Here is a tiny trained network, its code and every weight. The questions are about switching its units off for an input and a target symbol, where a switched-off unit gives its printed mean instead of its output.

import numpy as np


def w(rows, s, z=0):
    codes = np.array(rows[::2]) - 128.0
    scale = np.full(codes.shape[1], s)
    scale[-1] = z or s
    return codes * scale


def f(y):
    return np.maximum(y, 0)


def softmax(a):
    e = np.exp(a - a.max(-1, keepdims=True))
    return e / e.sum(-1, keepdims=True)


def log_softmax(a):
    a = a - a.max(-1, keepdims=True)
    return a - np.log(np.exp(a).sum(-1, keepdims=True))


def net(x, mask):
    ids = ['ΛΨβεημπ'.index(c) for c in x.split()]
    T = len(ids)
    res = E[ids] + P[:T]
    q, k, v = (res @ M[0].T for M in (Q, K, V))
    z = softmax(np.where(np.tri(T) > 0, q @ k.T / 4**0.5, -1e9)) @ v
    res = res + np.where(mask[0], z, O[0][:, -1]) @ O[0][:, :-1]
    y = f(res @ A[0][:, :-1].T + A[0][:, -1])
    res = res + np.where(mask[1:9], y, B[0][:, -1]) @ B[0][:, :-1]
    return log_softmax(res[-1] @ U[:, :-1].T + U[:, -1])


Q, K, V, O, A, B = {}, {}, {}, {}, {}, {}
E = w([
[129,42,86,124,59,147],'Λ',
[34,111,122,50,90,105],'Ψ',
[71,90,174,139,138,45],'β',
[135,174,201,181,132,134],'ε',
[175,129,160,212,253,141],'η',
[57,107,232,53,139,205],'μ',
[66,112,102,210,66,182],'π',
],0.014)
P = w([
[95,233,136,163,101,22],'0',
[124,44,140,223,162,70],'1',
[160,19,122,204,82,121],'2',
[140,28,174,141,78,99],'3',
[149,71,162,167,152,96],'4',
[174,88,132,128,64,121],'5',
[172,134,202,68,1,165],'6',
[183,63,114,106,101,181],'7',
[254,143,158,182,200,131],'8',
[121,141,114,98,129,30],'9',
],0.0055)
Q[0] = w([
[95,161,111,90,118,254],'h0',
[119,228,155,180,129,164],'h0',
[76,136,112,82,44,97],'h0',
[153,224,5,55,131,118],'h0',
],0.0054)
K[0] = w([
[136,129,72,127,85,2],'h0',
[113,128,68,72,179,122],'h0',
[122,170,111,159,168,87],'h0',
[105,169,148,146,233,63],'h0',
],0.0081)
V[0] = w([
[99,126,69,151,75,117],'h0',
[86,149,132,185,40,190],'h0',
[67,102,160,2,160,138],'h0',
[98,119,236,91,159,176],'h0',
],0.0086)
O[0] = w([
[104,175,2,131,176,77,100],'h0',
[49,177,49,154,130,172,185],'h0',
[133,77,94,53,114,200,151],'h0',
[83,61,113,143,88,207,254],'h0',
],0.0091,0.0044)
A[0] = w([
[163,182,2,86,156,136,172],'n0',
[199,72,181,180,174,114,204],'n1',
[114,118,126,243,76,169,210],'n2',
[94,134,198,92,132,81,249],'n3',
[169,145,155,79,83,119,76],'n4',
[122,12,96,179,102,170,62],'n5',
[161,121,83,90,140,100,105],'n6',
[69,181,116,169,63,250,234],'n7',
],0.0061,0.0022)
B[0] = w([
[136,202,146,103,87,143,143],'n0',
[101,204,132,138,8,235,214],'n1',
[92,116,135,79,146,123,234],'n2',
[155,66,86,171,78,181,180],'n3',
[109,61,128,124,135,129,132],'n4',
[127,123,184,66,165,152,235],'n5',
[78,107,175,45,143,129,130],'n6',
[57,99,106,160,254,69,253],'n7',
],0.0075,0.0072)
U = w([
[90,196,89,111,125,72,236],'Λ',
[142,140,77,106,93,108,251],'Ψ',
[63,148,49,171,171,78,9],'β',
[107,229,76,1,116,101,33],'ε',
[175,38,103,145,179,39,75],'η',
[103,146,187,8,152,123,83],'μ',
[135,155,90,181,3,175,227],'π',
],0.006,0.0018)

Each question gives the input, a string of symbols that net reads in full, and the target symbol t.
The units are the heads (4 rows each of Q, K, V and O) and the neurons (one row each of A and B). Each row of codes is followed by its name. A weight is (code - 128) times the scale printed after its matrix; where a second scale follows, it is the last column's (O, A, B and U).
mask holds one flag per unit, heads first, then neurons. A switched-off unit (its flag False) gives its mean, the last column of its rows in O or B, instead of its output. The means were averaged over made-up inputs and are rounded, as every weight is.
A unit's drop is (log p(t) with every unit on - log p(t) with that unit switched off) / (log p(t) with every unit on - log p(t) with every unit switched off).
The circuit of an input: a set's keep is (log p(t) with only the set's units on - log p(t) with every unit switched off) / (log p(t) with every unit on - log p(t) with every unit switched off). Starting from all 9 units, units are removed one at a time, each time the one whose removal leaves the highest keep (on an exact tie, the one counted first), for as long as the keep stays at least 0.8.
units of the circuit, in order: the units of the circuit, biggest drop first
k most important neurons: the k neurons with the biggest drops, biggest first
drop when u is switched off: that unit's drop, to one decimal
input β η β, target π: 3 most important neurons => [n1 n7 n3]
input μ μ β μ μ μ Λ μ η Λ, target μ: units of the circuit, in order => [h0 n5]
input π η μ, target β: units of the circuit, in order => [h0 n7]
input μ β β η η β η β, target π: 3 most important neurons => [n7 n3 n1]
input η μ ε, target μ: 2 most important neurons => [n5 n2]
input Λ η β Λ η η ε η η ε, target π: 2 most important neurons => [n7 n3]
input η ε Λ Ψ μ Λ η β η, target π: 3 most important neurons => [n1 n7 n5]
input π μ ε, target β: 2 most important neurons => [n7 n1]
input η η η β ε, target π: most important neuron => [n1]
input μ η μ μ ε, target μ: 3 most important neurons => [n5 n2 n3]
input ε π π β, target β: 2 most important neurons => [n1 n5]
input η Ψ β μ ε ε β π, target β: drop when n5 is switched off => -0.1
input μ β η, target μ: drop when h0 is switched off => 0.8
input μ μ μ β β, target μ: drop when h0 is switched off => 1.3
